What each symbol does to the points:
state | k m l r h j z
Nem | Pum Tav Zos Vug Sem Mun Taz
Mar | Mim Koz Rem Gib Puv Fab Puz
Zut | Rok Bim Zik Roz Teg Vog Tum
Ros | Mem Kas Gaf Gan Sol Nud Rop
Lom | Sol Laf Dar Tum Mem Nes Roz
Zup | Gok Kes Non Gim Vob Liv Sim
Rem | Roz Tol Mar Rok Rop Pon Sol
Nid | Pas Puv Kef Kiv Koz Paz Mis
Vor | Goz Guk Rur Lop Sim Pur Vob
Ges | Mav Kis Fel Kaz Fim Bef Vuk
Vuk | Mul Vum Lop Rur Kab Sor Ges
Guv | Non Bek Gok Paz Nup Kiv Faf
Sim | Vik Lem Tiz Dud Vor Tup Zup
Zim | Tum Rap Lev Sol Gan Kag Rok
Tol | Faz Rem Koz Kob Kef Fir Puf
Vid | Voz Lev Rap Zub Dor Foz Niv
Mus | Niv Zik Bim Bef Mep Kaz Voz
Zuk | Mis Vug Fev Tav Sor Kab Pas
Liv | Ren Teg Mep Por Bim Zup Tup
Mun | Fav Tiz Lem Rom Fud Nem Gom
Kiv | Mep Bib Ren Nid Niv Guv Dor
Pas | Nid Vap Por Mep Bef Fim Zuk
Fel | Fir Pap Ges Vob Gim Faz Lop
Zik | Gib Mus Zut Mim Taz Gel Sem
Lem | Kuz Sim Mun Las Guk Zos Kes
Fol | Lal Fim Lov Gom Kis Vap Rom
Kab | Lut Rom Dud Tiz Vuk Zuk Fim
Vog | Fus Vob Gel Pap Kes Zut Guk
Rur | Foz Fud Vor Vuk Tiz Voz Kaz
Tup | Fis Zos Tav Fev Pur Sim Liv
Kis | Fab Ges Pap Gel Fol Mim Vum
Rap | Pur Zim Vid Puf Fis Goz Kob
Zos | Gan Tup Nem Mem Tum Lem Teg
Puf | Laf Sol Zub Rap Kas Ruz Tol
Vob | Sef Vog Kaz Fel Zup Bim Vor
Goz | Vor Kag Foz Ruz Vik Rap Sef
Pap | Pon Fel Kis Vog Lov Roz Nes
Rom | Gil Kab Las Mun Vum Vug Fol
Mis | Zuk Gaf Kas Dor Zub Lut Nid
Sef | Vob Fus Nup Fir Gok Kob Goz
Gel | Kig Kaz Vog Kis Gom Zik Fud
Nud | Las Vot Gil Kuz Zav Ros Sil
Tiz | Faf Mun Sim Kab Rur Tav Non
Fim | Paz Fol Gim Non Ges Pas Kab
Koz | Bef Mar Tol Niv Nid Mav Zub
Kob | Bim Rok Niv Tol Ren Sef Rap
Kig | Gel Nup Fus Fab Bek Gib Nel
Vap | Puv Pas Gez Taz Mim Fol Vug
Kef | Por Rop Nid Ren Tol Muv Kas
Ren | Liv Fip Kiv Kef Kob Gok Fis
Vug | Gaf Zuk Mem Nem Dar Rom Vap
Gez | Rop Por Vap Teg Roz Lov Mem
Mim | Mar Bef Roz Zik Vap Kis Dar
Sor | Zub Dar Laf Voz Zuk Vuk Bef
Roz | Rem Faz Mim Zut Gez Pap Lom
Kas | Fev Ros Mis Fis Puf Vot Kef
Sil | Lov Muv Lal Tov Pon Rop Nud
Foz | Rur Nel Goz Mul Faf Vid Nup
Non | Guv Gom Zup Fim Kaz Mep Tiz
Taz | Bib Mep Teg Vap Zik Gom Nem
Gan | Zos Fis Pum Ros Zim Kuz Fip
Gib | Zik Niv Rok Mar Bib Kig Lev
Ruz | Lop Zav Mul Goz Vot Puf Fir
Kag | Guk Goz Nel Zav Kuz Zim Fus
Fus | Vog Sef Kig Pon Tov Rok Kag
Fis | Tup Gan Dor Kas Rap Vik Ren
Voz | Vid Sem Pur Sor Tav Rur Mus
Puv | Vap Nid Rop Bib Mar Lal Gaf
Tav | Dor Nem Tup Zuk Voz Tiz Mep
Tov | Kes Gok Bek Sil Fus Fip Kuz
Pur | Rap Tum Voz Laf Tup Vor Bim
Lal | Fol Paz Sil Bek Fab Puv Gil
Puz | Dar Zub Sol Lev Gaf Lus Mar
Por | Kef Gez Pas Liv Faz Gim Fev
Lut | Kab Gil Vot Faf Mul Mis Paz
Guk | Kag Vor Fud Nes Lem Tum Vog
Lev | Sem Vid Zim Puz Pum Nel Gib
Rop | Gez Kef Puv Fip Rem Sil Ros
Lop | Ruz Nes Vuk Vor Dud Laf Fel
Gil | Rom Lut Nud Fav Lus Gaf Lal
Laf | Puf Lom Sor Pur Fev Lop Faz
Nup | Kaz Kig Sef Mav Guv Niv Foz
Kes | Tov Zup Gom Lov Vog Teg Lem
Faf | Tiz Fav Vik Lut Foz Dor Guv
Fab | Kis Mav Pon Kig Lal Mar Lus
Pum | Nem Dor Gan Gaf Lev Fav Bib
Bim | Kob Zut Mus Faz Liv Vob Pur
Kaz | Nup Gel Vob Ges Non Mus Rur
Bef | Koz Mim Faz Mus Pas Ges Sor
Vik | Sim Kuz Faf Vot Goz Fis Gok
Fip | Teg Ren Bib Rop Rok Tov Gan
Gim | Muv Lov Fim Zup Fel Por Dud
Nes | Zav Lop Vum Guk Las Lom Pap
Fud | Nel Rur Guk Vum Mun Sem Gel
Fev | Kas Mem Zuk Tup Laf Dud Por
Lus | Vum Mul Zav Nel Gil Puz Fab
Gaf | Vug Mis Ros Pum Puz Gil Puv
Sem | Lev Voz Tum Dar Nem Fud Zik
Pon | Pap Fir Fab Fus Sil Rem Zav
Muv | Gim Sil Paz Gok Fir Kef Vot
Dor | Tav Pum Fis Mis Vid Faf Kiv
Fav | Mun Faf Kuz Gil Nel Pum Bek
Vum | Lus Vuk Nes Fud Rom Dar Kis
Vot | Dud Nud Lut Vik Ruz Kas Muv
Sol | Lom Puf Puz Zim Ros Zav Rem
Nel | Fud Foz Kag Lus Fav Lev Kig
Paz | Fim Lal Muv Guv Mav Nid Lut
Kuz | Lem Vik Fav Nud Kag Gan Tov
Dud | Vot Las Kab Sim Lop Fev Gim
Rok | Zut Kob Gib Rem Fip Fus Zim
Tum | Zim Pur Sem Lom Zos Guk Zut
Lov | Sil Gim Fol Kes Pap Gez Las
Dar | Puz Sor Lom Sem Vug Vum Mim
Zub | Sor Puz Puf Vid Mis Mul Koz
Teg | Fip Liv Taz Gez Zut Kes Zos
Fir | Fel Pon Mav Sef Muv Tol Ruz
Las | Nud Dud Rom Lem Nes Mem Lov
Gok | Zup Tov Guv Muv Sef Ren Vik
Faz | Tol Roz Bef Bim Por Fel Laf
Mep | Kiv Taz Liv Pas Mus Non Tav
Zav | Nes Ruz Lus Kag Nud Sol Pon
Mav | Ges Fab Fir Nup Paz Koz Mul
Bib | Taz Kiv Fip Puv Gib Bek Pum
Mul | Vuk Lus Ruz Foz Lut Zub Mav
Mem | Ros Fev Vug Zos Lom Las Gez
Niv | Mus Gib Kob Koz Kiv Nup Vid
Gom | Bek Non Kes Fol Gel Taz Mun
Bek | Gom Guv Tov Lal Kig Bib Fav

The rows follow the links: the fewer symbols apart two points are, the more alike their rows tend to be.

Each row is also shifted at random along 11 hidden directions that mean nothing.

Rows with their points:
[-31,  18,   4,   0,  -3,  11,   6,   1,  -7,   0, -25,   1,   1, -16,   8, -23,   4,  -5,  18, -19,  -5,  -2,  20, -27,   1,  14, -10, -14,  -6,  10,  13, -10,   3,  17,  -1,   0,   7,  23,   3,  11,  15,  12,  -7]: Pon
[  2,   3,   9, -15, -28,  -1, -11,  31,  -6,  -4, -44,  18, -20,  -3,  23,   9,  -3,   1,  -5,  -4,  23,   3,  -8, -20, -11,  30,   3,   3,  -6,  -1,  18,  13,   8,   3, -20, -35,   4,  -8, -11,   0,  -6, -17,  17]: Tiz
[ 28,  10,   2, -14, -24,   1,   1,  -2,  -1,  -1, -20,  -3,  -3,  -2,   4,  14, -10,   2, -10,  -2,  31,  -7,  -3,   4, -12,  17,   7,  19, -19,   9,  14,  -3,  -8,   0,  -7, -25,  -3,   0,  -7,   1, -25, -10,  -5]: Ges
[  4, -10,  -4,  30,  17,  -9,  -6, -20, -15,  -3,   0,  10,  14,   0,  19,  -2,  -4,  -2,  -3,   3, -36,  -1,  27,  -3,  -4, -18, -18, -33, -14,   0,   2,  -1, -27,  27,  30,  12, -20,  13,   8,  -9,  33,   4,  15]: Sol
[  9,   0,   2,   2,  30,  -9,   0, -13,   8, -13,  46,  -3,   9,  10, -17, -11,   8,   5,   3,  20, -10,  11,  -3,  21,  11, -17,  -4,  11,  20,  -4,  -5, -23,   6,   2,   2,  25,   5,   6,  17,  -7,   1,   8,   4]: Kes
[-10, -10,  -1,  -8,  13,   8,  -7, -12,  21,  32, -18, -19,  -5,  -1, -18,   3, -14,  16,  21,  -2, -17, -27,   1, -21, -20,  -3,  -3, -12,  -7,  10, -10,   3,  -5,  -7,  20,  26, -12, -18,  -9,  23, -28,  -4, -19]: Mem
[-17, -25,  -2,  -6,  11,  -1,  -2,   9,  14,  25,  19,   0,  -7,  22, -14,   1,  -2,   8,  21,  19,  -8,   5,  -7,  39, -20,  -2,  -7, -16,   4,  17, -15,  13,   6, -16,   2,  -8, -33,   8,  -3,  -7, -27,   2, -10]: Lov
[ -8, -25,   3,  11,   2, -12,  -5,  34,   2,   4,  18,  13,   1,   5,  16,   2,  16,   4,  -5,  18,  -5,  15,   1,  26, -15,   4,   4,  -6,   4,  -5,  -3,   1,   5,  -1, -12, -14, -19,   3,  -3, -19,  18,   6,   2]: Gaf
[ 11,  14,  -2,   5, -45,   1,  -7,  14,   7, -13, -26,  13,  -8,   2, -12,  17,   0, -16, -21,  -1,  -1,  -7,  13, -25,  14,   1,   7,  27,  -9,   0,   7,  24,   6, -10,  -4,  15, -15,   0,   9, -23,  24,  -5,  -5]: Fis
[-12,   0,   0,   9,  24,  -3,   8, -16,  -8,  -5,  20,  -7,   6, -14,   2,  -7,   2,  11, -13,   3,  -4,  -1,  -5,  -1,   9,  -2,   9,  -6,   8, -13,   2, -14, -12,   6,  -6,   1,  14, -14,  -8,   0,   9,  -5,  10]: Vid
[-23, -10,   0,   9,  19,  -1,  -9,  30,  20,   1,  24,  16,  -7,   3,  -9, -16,  11,   3,   2,  25,   0,   6,   2,   8, -11,   6,   4,  -2,   9,   0,   1,  -2,  10, -11,  -5,   9, -16,   5,   2, -10,  12,   4,   5]: Fav
[-16,  24, -15,  -1,  -9,   6,   8, -26,  -3,   0,  -3,   3,  -1,  -7,  -8, -17,   3,   6,   8,  -2, -10,   6,  18, -14,   1,   6,  -4, -21,  -1,  20,  10, -18,  -9,   7,  -8,  -4, -16,   9,  -9, -16, -14, -15,  -4]: Vob
[-25,   3,   7,   2,  31,   8,   9, -10,   3,   8,  -5, -11, -11,  -8, -19, -13, -10,  -6,  17,  -3, -12, -18,  -3, -19,   9,   4, -12, -21,   7,   0,  -3,  22,   0,  -7,  16,  26,   0,   4,   6,  17,   2,   5,   7]: Sef
[ 18, -13,  12,  -6,   3,  -1,  -8,  24,  12,  14, -10,   7, -12,  10,   3,   3,  -8,   0,  11,   4,   7,  -4,  -2,  11, -20,  17,  -9,  -8,  -9,  11,  -1,  17,   6,  -5,   3,  -9, -17,   5,  -1,  -3, -15,   1,  -4]: Fol
[  2,  -9,  19,   2,  -3, -15,   8,  40,   2,  -6,   0,  11,  -4,  -1,  13,   8,   7, -18, -16,  10,  12,  17,  18,  -2,   8,  30,   7,  13,   0,  -1,   5,  -1,   6,  11, -19, -11,   9,   5,   9, -16,  29,  10,  -7]: Zub
[-26,  -3, -15,  -8, -24,   7,  -9,   8,  -6,   5, -22,   8,   1,   5,  25,  -7,   2,   1,   4, -20,   8,   4,  -8,   0,  -3,   1,   5, -10,  -3,  -6, -12,   1,  16,  -6,   1, -16,  20,  -8, -18,  13, -15,  -5,  -4]: Nem
[  0,  -1,   2,  -2,   4,  -9,  -3,  18,  14,   3,   6, -12,   1,  -4, -13,  21, -12,  -5, -18,  24,  23, -20,   7,  13,   2,  13,  18,  27,   0,   3,  13,  21,  -2,  -3,  17,  31,   7,  -2,  -1,  -9,   9,  -2,  -7]: Sor
[-52,   1,   6, -11,  -4,   5,   1,  -3,  -8,  -2,  -8,   3,   6,  10,  12, -10, -13,  -8,   5, -17,   9,   2,  -9,  25,  16,  -2,   3,   8,  -7,  -4, -10,  13,  11,   4,   7, -18,  20,   5,  -1,  -2, -15,  12,  -1]: Kuz
[-31,  12, -20,   4,   5,  18,  -7, -13,  14,  22, -22,   3,  -3,  -8,   3, -33,  -4,  11,  28,  -9,  -2, -19,  18, -23, -27,  13, -10, -41, -22,  24,   1,  -9,  -6,  -2,  24,  10, -18,  10, -25,  17, -28, -16, -13]: Gel
[  2, -14,   4, -11, -28,  -6,  12, -11,  -3,   9, -10, -10,   0,  11,  23,  -7,  -4, -24,   3, -37,   5,  24,  -2,   7,  29, -14,  -5,  -6,   8,   0, -29,  -3,  16,   3,   2, -22,  37, -20,   4,  11, -17,  11, -26]: Zuk
[-14,  10, -10, -11, -17,  14,  -9,  24,   9,   1, -26,  -1,  -9, -10, -22,  11,   4,  13,  -3,  11,   3, -17,  -7, -28,  -9,  14,  17,  28,   9,  -6,  11,  16,  17, -18, -15,  23,   2,  -2, -12,   0,   7, -12,   0]: Zos
[ -5,  26,   8,  -9,  14,   7,   9,  -7,  -2,  -7, -11, -14,  -2, -23,  -4, -21,  -5,   2,   5, -15,  19, -10,   2, -30,   8,  22,   5,   3,   6,  -1,  17, -12,   5,  11,  -5,  15,  36,  -3,  -3,  20,  -4,  -4,   1]: Kaz
[  1,  18, -26,   3, -35,  12,  -2,  -1, -13, -13,  -4, -11,  16, -15,   5,  15,  10,  11, -16, -11,  35, -13,  -9,   0, -18, -11,  11,  25, -12,  -8,  13, -15,  -5, -13,  -4,  -6,   5,   5,  -9,  20,   4, -10,  -6]: Koz
[ -4,  -2,  12,  -2,   2,  -1,  21, -11,   6,  12,  13,  -7,  -7, -11,  -2, -20,  12,  -8,   0,  -3,  -5,  23,   4, -16,  16,  -1,   8,  -6,  13,   8,  -6, -21,  -2,   5, -23, -20,   3, -14,   7,   3,  -7,  11, -20]: Mul
[-21,  -4,  -7,   5,  13,   2,  -1,  22,   0,  -6,   3,  14,   1,   1,  -1,   1,  15,   1,  -1,  12,  -6,  11,   6, -18, -10,   2,   4,   4,   5, -14,   1, -16,  10,   1,  -7,   9,   6,  11,  -2,  16,  26,   9,   9]: Zim
[-13,   6,   2,  11,  13, -10,   2, -17, -14, -23,  20,  -6,  17,   3,   5,   4,  -3,   9, -11,  -6,  -4,  -3,   1,  22,   7,  -1,  -8,   0,  -7,  -8,   1, -11,  -8,   8,   4,   7,   7,   5,   2, -16,   7,  -6,  11]: Ren
[ 12,  27, -11,  15, -16,   7, -21,   5,   0, -25,  -4,  14,   9,  -6,   6,  -4,   2,   6, -10,   0,  21, -19,   8,  -4, -18,  -3,  -1,  15, -24,   0,  22,  -6,  -5,  -1,  14,  11, -16,  18,  -2,  -6,  14, -11,  12]: Bek
[-17,   3,  -9,   2,  16,  -3,  -3,  -7,   2,   0,   9,  -1,  13,   2,  11,  -6, -12,   4,  -8,   4,  10,  -6,   8,  18,   3,   6,  11,   7,  -9,  -3,   0,  -9,  -3,   9,  19,   9,  21,  -2, -13,  -1,  -7,  -3,   1]: Sem
[-15,   5,   3,  -4,  -1,   9,  20, -24,  -2,  14, -23,  -9,  -7,   1,  -6, -13,  -9, -13,  13, -28, -19,  -1,   9, -26,  19,  10, -11, -24,  -8,   2, -19,  -1,  -3,  -2,   0,  -4,   7,  -5,  -8,  10, -17,   1, -17]: Kob

Start, symbols taken left to right, then the point you end at.
Answer with the point's name.
[ 30,  -2,  21,  -7,   2,   0,  -1,  -1,  13,   1, -16,   9, -10,   5,  -9,   4,   2,   3,  -5,   2, -19,   5,   5, -29,   4,  13,  -2,  15,  -9,  -7,  -6, -12,  -3,   2, -18, -13,  -8, -19,   1,  -4, -11,   2,  -2]
l h h m l z h m j l k: Gel
[ -2, -14,  14,   9,  -9, -11,   5,  17, -10,  -1, -10,  11,  -8,   2,  15,   7,   8, -11,  -4,  -4, -25,  17,  10,  -8,  11,   7,  -9, -17,  11,   1,   0,  11,   1,  14, -21, -11, -11,   2,  12, -23,  28,   7,   4]
r z h k j l l: Vob
[ 11,  -7,   0,  -4,  16,  -6,   1, -25,  -4,  -4,  12, -14,  11,   9,  12,   0,  -9,  14,  -2, -18,  11,  -5, -13,  15,  -5,  -3,  -9,  -4, -11, -10, -13, -24,  -7,   2,  13,  -7,  23, -18, -12,  23, -33, -12,   0]
r k k z z r z: Tav
[ 33,   4,   9, -10,  -1,   4, -12,   7,  -7,  -2, -34,   2,  -4,  -7,  13,  10, -16, -10,   2, -11,  21, -14,  -6, -21,   0,  -1,   2,  15,  -9,  -7,  16,  15,  -1,   8,  22,   3,  25,  -5,   9,  30,   6,   6,  15]
j h z z m l l h h h: Sor
[ 14,   3, -21,  13, -15,  -2,  -1, -38,  -8,   5,  13,  -4,  14,  -3,  11,  -7,  -7,  -3, -11,  -3, -13,   3,  13,  21,  22, -28,  10,  -9,  -3,   7,  -4,   6, -15,  10,  20,   2,  -3,  -4,  -7, -25,   2,  -3, -10]
h j k k m h l: Lop
[ 10,  -7,  -4,  -3,  -8,  -1, -11,   8,  -4,   7,  -3,   1,  -7,   1,   4,  15,   0,  18,   0,   9,  14, -11, -17,  18, -34,   8,  -3,  -9,  -5,   6,  14,  10,  -9, -11,  -7, -18, -29,  -2,  -9,  -3, -21, -19,  11]
z j l l l m h z j j: Roz
[ 10, -13,  12, -16,   6,  -2,  10, -11,   3,   9,  -4,  -7,  -9,  18,  -4,   3,  -1,   3,  12, -14, -15,  11, -13,  -8,   2,   9, -12,  -9,   8,  -4, -27, -13,   8,  -7, -12, -12,  13, -18,  -7,  16, -29,  -3,  -8]
j h j z r r l j r m k: Lus
[ -5,   0,  -8,  12, -30,   4,   2,  -5,  -4,   7,   1,  -2, -11,  -7,  -2, -11,  10, -15,   6, -10, -11,   7,  -9,  -6,  18, -31,  -2, -21,  19,   5,  -7,  33,   5, -10,   0,   0, -14,  -7,  13,  -8,  19,   8,  -8]
k j j z r h l m l l: Vog
[-22,  -8,  10, -13,   5,   3,   5,   7,  -2,  16,  -1,   1,  -1,  -2,  10,  -2,  -7,   1,   2,   1,  17,   7, -12,  19,  -4,   7,  13,   5,  -5,   1,  -4,   3,   1,  -1, -11, -38,   3,  -5,  -9,   5, -21,   9,  -5]
l l m m r r z h: Lal
[-15,  15,  16,  -9,  17,  -5,  10, -34,   7,   9,  -8,  -8,  -3,  -9,  -9, -11, -23,   3,  -1,   5, -12,  -3,  20,  -7,  22,  19,   8,  -1,  -9,  17,   5,  -4, -16,  22,   2,   3,   1, -14,  -2, -22, -24,  -7,  -8]
k m l r h h k m h: Kab
[ 17,  -4,   4,  -1,   4,   0, -12,   2,   7,   2, -12,  12, -10,   5,   6, -14,   0,   0,   7,  -3,  -6,   7,  -2, -17,  -6,  -3,  -5, -11,   1,  -1,  -3,  -8,   4,   1,   1, -10,   1, -13,  -2,  14, -12,  -3,   5]
k z m m m h j r l z: Puf
[  9,   0,  -8,  -7,   0,   5,  13, -27,  -9,   8,  -8, -10,   0,   0,  10, -12,  -1,  -1,   7, -26,  -3,   8,  -7,  -9,  11,   0,  -7, -23,   0,  -2, -20, -15,  -1,  -2,  -2, -19,  21, -18, -12,  20, -29,  -8,  -8]
k z m k h k r l m: Kas
[-17,  -2,  -6,  11, -13,  -9,  -8,  15, -10,  -7,  -8,   5,  -1,  -6,  16,   3,  15,   4,  -2,   2, -11,   9,  17, -17,  -8,   2,  -5, -15,   9,   4,  14, -10,   3,  16,  -7,  10,  -6,   9,   5,  -9,  33,  -5,   6]
j h m z l h h m: Ges
[ 21,  11,  -8,   8, -13,  14,   1, -21,   6,  14, -13,   1,  -2,  -8,  -2, -20,   3,   0,  15, -13,  -9,  -5,   6, -23,  -9, -13,  -8, -22, -17,  12,  -5,  -7, -12,  -4,   5, -16, -24,   3,  -5,  13, -15,   0, -12]
j j z j h j h: Lus
[ 16,  -1,   2, -11, -21,   4,   5,  -1,  -3,  -8,   8,  -1, -10,  10, -20,  16,   3,  -5,  -7,   3,   5,   6, -31,  14,  10, -14,   5,  20,  10,  -8,  -8,  20,   8, -24, -23, -21, -16,  -7,   7, -13, -14,   0,   7]
l k h k m r z r: Nel
[-32,   7,   1,  -7, -16,  -3,   3,  47,   1,  -5, -10, -10,   1,  -9,   8,   3,   7, -12,   2,  -8,  27,  -4,   6,   3,   9,  28,   8,  16,  19,   1,  13,  21,  29,  -2,  -8,  25,  29,  14,   3,  -2,  26,   4, -14]
k m j l j j k m: Gim
[-54, -11,  10,  -5,  11,  -9,  -2,   3, -16,  -5,  -1,  -9,  22,   8,  30,   5, -13,  -4,   0, -24,  10,  -3,  -1,  35,   7,  -2,  -5,  10, -13, -11,  -7,   1,   3,  21,  26,  -1,  39,   9,   6,   9,   5,  17,  -2]
h k k l h h j: Lus
[ 12, -10,  -9,  -3, -13,   2,  12,  14,  12,   6,  16,   2,   3,  10,  -3,   0,  13,  -9,   0,  -1,  11,  19,  -3,  15,  -3,  -2,  10,  11,  -2,   0, -21, -15,  14, -20, -17, -22,  -2,   4,  -5,   8,  -9,  11, -24]
l h l k z h j h: Rom
